Here is a tiny trained network, its code and every weight. The questions are about switching its units off for an input and a class, where a switched-off unit gives its printed mean instead of its output.

import numpy as np


def w(rows, s, z=0):
    codes = np.array(rows[::2]) - 128.0
    scale = np.full(codes.shape[1], s)
    scale[-1] = z or s
    return codes * scale


def norm(h):
    return h / np.sqrt((h * h).mean(-1, keepdims=True) + 1e-5)


def f(y):
    return y / 2 * (1 + np.tanh(0.7978845608 * (y + 0.044715 * y**3)))


def log_softmax(a):
    a = a - a.max(-1, keepdims=True)
    return a - np.log(np.exp(a).sum(-1, keepdims=True))


def net(x, mask):
    res = np.array(x, float).reshape(1, 6) / 4 @ E
    u = 0
    for l in range(2):
        y = f(norm(res) @ A[l][:, :-1].T + A[l][:, -1])
        res = res + np.where(mask[u : u + 4], y, B[l][:, -1]) @ B[l][:, :-1]
        u += 4
    return log_softmax(norm(res)[-1] @ U[:, :-1].T + U[:, -1])


A, B = {}, {}
E = w([
[166,62,131,106,72,108,114,114,190,152,181],'x0',
[192,196,90,19,185,88,150,201,93,150,124],'x1',
[144,128,72,148,131,45,98,145,202,51,148],'x2',
[132,139,162,249,116,83,146,28,254,119,64],'x3',
[109,100,81,58,114,174,94,127,183,97,17],'x4',
[148,173,120,76,46,68,197,118,111,108,175],'x5',
],0.0061)
A[0] = w([
[2,106,140,94,114,193,181,99,172,87,98,2],'0.n1',
[118,158,75,119,74,66,186,126,157,166,129,40],'0.n2',
[140,180,79,154,216,82,147,203,101,128,118,232],'0.n3',
[127,106,161,61,114,152,177,172,116,186,62,74],'0.n4',
],0.0082,0.00096)
B[0] = w([
[19,54,79,245,75,168,72,165,136,130,131,229],'0.n1',
[164,108,157,186,162,116,140,114,127,81,129,200],'0.n2',
[87,129,177,87,167,209,148,164,75,100,143,254],'0.n3',
[91,165,167,96,209,132,131,177,174,111,169,199],'0.n4',
],0.012,0.004)
A[1] = w([
[191,143,64,167,82,26,206,98,119,127,161,151],'1.n1',
[47,106,229,237,187,96,138,99,123,151,147,251],'1.n2',
[156,2,74,127,69,79,98,248,39,87,135,134],'1.n3',
[209,128,173,168,180,96,138,26,184,143,55,84],'1.n4',
],0.0059,0.0014)
B[1] = w([
[188,92,205,111,214,124,116,58,146,62,101,166],'1.n1',
[132,169,110,2,87,150,132,164,100,198,240,254],'1.n2',
[104,137,68,235,72,70,123,80,128,245,84,179],'1.n3',
[194,91,158,214,170,13,171,87,79,97,122,168],'1.n4',
],0.0073,0.0071)
U = w([
[58,60,25,214,32,185,74,107,138,162,63,63],'0',
[78,152,170,8,164,236,211,209,87,92,170,252],'1',
[232,92,176,157,148,2,229,45,138,47,128,9],'2',
],0.0081,0.0024)

Each question gives the input, the list of numbers given to net, and the class t.
The units are the neurons (one row each of A and B). Each row of codes is followed by its name. A weight is (code - 128) times the scale printed after its matrix; where a second scale follows, it is the last column's (A, B and U).
mask holds one flag per neuron, layer by layer. A switched-off neuron (its flag False) gives its mean, the last column of its row in B, instead of its output. The means were averaged over made-up inputs and are rounded, as every weight is.
A unit's drop is (log p(t) with every unit on - log p(t) with that unit switched off) / (log p(t) with every unit on - log p(t) with every unit switched off).
The circuit of an input: a set's keep is (log p(t) with only the set's units on - log p(t) with every unit switched off) / (log p(t) with every unit on - log p(t) with every unit switched off). Starting from all 8 units, units are removed one at a time, each time the one whose removal leaves the highest keep (on an exact tie, the one counted first), for as long as the keep stays at least 0.8.
circuit, biggest first: the units of the circuit, biggest drop first
most important unit: the unit with the biggest drop
k most important neurons: the k neurons with the biggest drops, biggest first
k most important neurons of layer l: the k neurons of layer l with the biggest drops, biggest first
drop of u: that unit's drop, to one decimal
input [4,-8,4,-2,-4,3], class 2: 3 most important neurons : (0.n1; 0.n3; 1.n1)
input [7,0,2,-5,-2,4], class 2: most important unit : 0.n1
input [3,-6,2,-1,-3,3], class 2: circuit, biggest first : (0.n3; 0.n1)
input [-8,1,3,4,3,-6], class 1: 2 most important neurons : (0.n3; 1.n3)
input [7,-4,8,4,2,-1], class 2: circuit, biggest first : (0.n1; 1.n4)
input [-5,-6,-2,2,-6,-7], class 1: 2 most important neurons of layer 1 : (1.n2; 1.n3)
input [8,2,8,-3,2,-4], class 0: 2 most important neurons of layer 1 : (1.n3; 1.n4)
input [-1,-2,5,2,-4,-5], class 1: 2 most important neurons : (1.n2; 0.n2)
input [-2,-2,-2,-4,6,-5], class 0: 2 most important neurons of layer 0 : (0.n1; 0.n3)
input [0,-8,-3,-8,1,8], class 0: drop of 1.n3 : 0.1
input [4,-2,6,-7,-3,-7], class 0: drop of 1.n3 : 0.8
input [-6,1,7,5,-7,-1], class 1: drop of 0.n3 : 1.0
input [1,5,7,5,-2,-4], class 1: drop of 0.n3 : 2.1
input [7,-4,2,-7,-7,-6], class 0: circuit, biggest first : (1.n3)
